Below are the code and all the weights of a small trained network. Each question names an input and a class and asks about switching units off, where a switched-off unit gives its printed mean instead of its output.

import numpy as np


def w(rows, s, z=0):
    codes = np.array(rows[::2]) - 128.0
    scale = np.full(codes.shape[1], s)
    scale[-1] = z or s
    return codes * scale


def f(y):
    return np.maximum(y, 0)


def log_softmax(a):
    a = a - a.max(-1, keepdims=True)
    return a - np.log(np.exp(a).sum(-1, keepdims=True))


def net(x, mask):
    res = np.array(x, float).reshape(1, 4) / 4 @ E
    y = f(res @ A[0][:, :-1].T + A[0][:, -1])
    res = res + np.where(mask, y, B[0][:, -1]) @ B[0][:, :-1]
    return log_softmax(res[-1] @ U[:, :-1].T + U[:, -1])


A, B = {}, {}
E = w([
[239,115,169,206,9],'x0',
[62,22,222,153,191],'x1',
[149,155,139,137,158],'x2',
[182,161,214,2,105],'x3',
],0.0081)
A[0] = w([
[102,66,241,163,211,182],'neuron 0',
[70,174,107,106,184,89],'neuron 1',
[83,111,239,171,164,227],'neuron 2',
[126,91,74,68,183,75],'neuron 3',
[140,170,254,69,136,117],'neuron 4',
[233,130,36,114,146,156],'neuron 5',
[114,105,59,89,184,78],'neuron 6',
[85,160,134,82,193,12],'neuron 7',
[156,154,192,5,114,154],'neuron 8',
[181,151,190,204,76,137],'neuron 9',
[79,170,60,62,199,82],'neuron 10',
[132,192,36,94,93,103],'neuron 11',
[128,97,38,219,158,125],'neuron 12',
[104,225,64,91,65,142],'neuron 13',
[60,151,87,142,156,116],'neuron 14',
[123,143,89,120,232,26],'neuron 15',
[144,188,58,133,135,114],'neuron 16',
[98,68,236,159,119,210],'neuron 17',
[162,233,101,119,122,185],'neuron 18',
[63,154,85,236,135,111],'neuron 19',
[106,120,83,86,108,80],'neuron 20',
[99,143,88,218,190,153],'neuron 21',
[172,143,201,80,66,93],'neuron 22',
[82,148,88,74,176,49],'neuron 23',
[188,110,167,229,49,89],'neuron 24',
[88,117,98,50,128,91],'neuron 25',
[136,143,165,60,108,96],'neuron 26',
[53,144,81,24,192,64],'neuron 27',
[135,192,84,103,102,153],'neuron 28',
[111,171,199,13,96,109],'neuron 29',
],0.0086,0.0011)
B[0] = w([
[68,39,75,50,168,254],'neuron 0',
[197,89,169,112,67,194],'neuron 1',
[75,72,46,83,217,226],'neuron 2',
[205,126,174,95,101,180],'neuron 3',
[78,188,85,136,121,223],'neuron 4',
[114,62,90,60,149,204],'neuron 5',
[174,151,195,157,124,185],'neuron 6',
[144,98,176,149,76,190],'neuron 7',
[20,202,97,166,122,242],'neuron 8',
[223,67,149,118,107,219],'neuron 9',
[225,107,172,121,118,220],'neuron 10',
[77,82,75,69,146,216],'neuron 11',
[40,254,126,188,95,224],'neuron 12',
[98,29,47,56,208,223],'neuron 13',
[163,129,149,176,114,189],'neuron 14',
[155,108,181,157,105,189],'neuron 15',
[67,141,119,36,205,193],'neuron 16',
[125,95,66,69,182,229],'neuron 17',
[95,81,81,60,148,212],'neuron 18',
[98,210,132,219,93,220],'neuron 19',
[143,123,152,76,126,154],'neuron 20',
[61,142,105,166,113,214],'neuron 21',
[109,151,164,141,51,221],'neuron 22',
[182,109,191,129,98,194],'neuron 23',
[206,108,227,160,101,241],'neuron 24',
[188,154,209,103,53,180],'neuron 25',
[101,226,165,204,148,188],'neuron 26',
[207,162,161,143,132,235],'neuron 27',
[92,59,53,94,186,195],'neuron 28',
[46,187,143,239,81,229],'neuron 29',
],0.006,0.0081)
U = w([
[77,73,55,55,192,247],'0',
[59,247,101,174,127,151],'1',
[221,126,152,120,121,2],'2',
],0.014,0.00066)

Each question gives the input, the list of numbers given to net, and the class t.
The units are the neurons (one row each of A and B). Each row of codes is followed by its name. A weight is (code - 128) times the scale printed after its matrix; where a second scale follows, it is the last column's (A, B and U).
mask holds one flag per neuron, in row order. A switched-off neuron (its flag False) gives its mean, the last column of its row in B, instead of its output. The means were averaged over made-up inputs and are rounded, as every weight is.
A unit's drop is (log p(t) with every unit on - log p(t) with that unit switched off) / (log p(t) with every unit on - log p(t) with every unit switched off).
most important unit: the unit with the biggest drop
top k neurons: the k neurons with the biggest drops, biggest first
drop when u is switched off: that unit's drop, to one decimal
input [3,7,3,7], class 0: most important unit => neuron 0
input [7,8,3,-7], class 0: top 4 neurons => (neuron 0; neuron 2; neuron 17; neuron 29)
input [8,8,1,-5], class 0: top 2 neurons => (neuron 0; neuron 2)
input [-8,-7,4,-3], class 2: top 2 neurons => (neuron 10; neuron 27)
input [7,7,7,0], class 0: top 3 neurons => (neuron 0; neuron 2; neuron 17)
input [1,-6,0,-6], class 0: top 4 neurons => (neuron 13; neuron 5; neuron 29; neuron 11)
input [5,-6,4,6], class 0: top 3 neurons => (neuron 13; neuron 18; neuron 5)
input [-2,-1,3,0], class 2: top 2 neurons => (neuron 0; neuron 2)
input [-5,5,8,6], class 1: top 2 neurons => (neuron 29; neuron 8)
input [-3,0,-2,3], class 1: drop when neuron 8 is switched off => 0.2
input [-5,7,-1,-8], class 1: drop when neuron 12 is switched off => 0.9
input [7,7,-3,-3], class 0: drop when neuron 10 is switched off => 0.2
input [8,-8,-4,-5], class 0: drop when neuron 13 is switched off => 0.3
input [6,-7,-6,1], class 0: most important unit => neuron 13
